kamum: [  6  35 -34  -1   9 -10  24 -22  39  17  36  33  22  28  13  28  27 -24
  28 -42   8  23   0  -7   7  42  35  12 -22  -9  14 -33   8 -55  12 -46
  25  22  31  12  35   5   0  32  57  35 -54  10  -6 -13  54]
Vun: [-14 -23  11 -63  12  15  37 -35  15  21   7  49 -17  -6  25  40 -75 -16
  37  20  41 -24  14 -32 -14 -31  28 -16  15 -36 -11  13   9 -56   8  -9
  66 -25   9  -8  22 -23 -22 -40 -41   0 -18   2  -8  -5 -45]
Zita: [-28 -35  32  28 -27  10 -37  46 -11 -32 -46 -55 -16 -43 -23 -49   2  31
 -48  48 -34 -26 -11  18 -22 -29 -47 -11  23   8 -11  33 -10  83 -10  61
 -50 -24 -43 -10 -57   1  19 -33 -58 -36  70 -13   9  27 -44]
Luzeg: [ -5  13  -8  53 -17  -9 -32  37 -22 -23 -13 -46  13  -9 -22 -39  59  15
 -37  -6 -38  11 -13  27  -1  24 -27  10  -7  27   7  -6  -7  55  -4  19
 -57  13 -16   5 -30  17  21  22  22   0  24  -4   0  13  25]
dovi: [ 17  32 -29  -3  15 -11  21 -25  39  19  35  31  18  31  12  28  21 -22
  28 -41  14  24   4  -6  14  32  32  12 -21  -5  12 -29   6 -53   8 -46
  22  23  31  10  38   5  -7  33  54  30 -52  10  -7 -17  51]
zili: [-67  -6 -22 -31 -36  18  31  24 -23 -17 -12  24  16 -47  16   7 -29  -7
   7  27 -18 -33 -14 -23 -50  38  19 -13  14 -43   4 -16  11 -17  21  30
  44 -33 -25   7 -40 -17  29 -47 -31  25  13  -6  13  -7 -36]
pifi: [-28 -35  32  28 -27  10 -37  46 -54 -32 -46 -55 -16 -43 -23 -49   2  31
 -48  48 -34 -26 -11  18 -22 -29 -47 -11  23  16 -11  33 -10  83 -10  61
 -50 -24 -43 -10 -57   1  19 -33 -58 -36  70 -13   9  27 -54]
Sab: [ 32 -34  38 -41  25   8   3 -28  -2  15 -13  13 -31   8   7  16 -63   7
  13  28  37 -13  17 -14  20 -61  -8 -13  18  -5 -16  34  -3  -6 -15   9
  24 -14  -1 -15  17 -14 -30 -24 -50 -35  17  -2  -1 -16 -49]
pefo: [-28 -35  32  28 -27  10 -37  46 -54 -32 -46 -55 -16 -43 -23 -49   2  31
 -48  48 -34 -26 -11  18 -22 -29 -47 -11  23  16 -11 -30 -10  83 -10  61
 -50 -24 -43 -10 -57   1  19  44  16 -37  -1   4 -13 -33  23]
nagi: [-20 -24  20   7 -17   8 -17  27 -35 -19 -30 -29 -11 -29 -11 -27  -9  19
 -27  33 -17 -19  -5   6 -16 -19 -27  -8  16   3  -8  21  -4  48  -4  41
 -21 -18 -29  -6 -37  -3  10 -25 -41 -22  45  -9   7  18 -38]
asked: [-14 -23  11 -63  12  15  37 -35  15  21   7  49 -17  -6  25  40 -75 -16
  37  20  41 -24  14 -32 -14 -31  28 -16  15 -36 -11  13   9 -56   8  -9
  66 -25   9  -8  22 -23 -22 -40 -41   0 -18   2  -8  -5 -45]  Vun
asked: [  6  35 -34  -1   9 -10  24 -22  39  17  36  33  22  28  13  28  27 -24
  28 -42   8  23   0  -7   7  42  35  12 -22  -9  14 -33   8 -55  12 -46
  25  22  31  12  35   5   0  32  57  35 -54  10  -6 -13  54]  kamum
asked: [ -5  13  -8  53 -17  -9 -32  37 -22 -23 -13 -46  13  -9 -22 -39  59  15
 -37  -6 -38  11 -13  27  -1  24 -27  10  -7  27   7  -6  -7  55  -4  19
 -57  13 -16   5 -30  17  21  22  22   0  24  -4   0  13  25]  Luzeg
asked: [-67  -6 -22 -31 -36  18  31  24 -23 -17 -12  24  16 -47  16   7 -29  -7
   7  27 -18 -33 -14 -23 -50  38  19 -13  14 -43   4 -16  11 -17  21  30
  44 -33 -25   7 -40 -17  29 -47 -31  25  13  -6  13  -7 -36]  zili

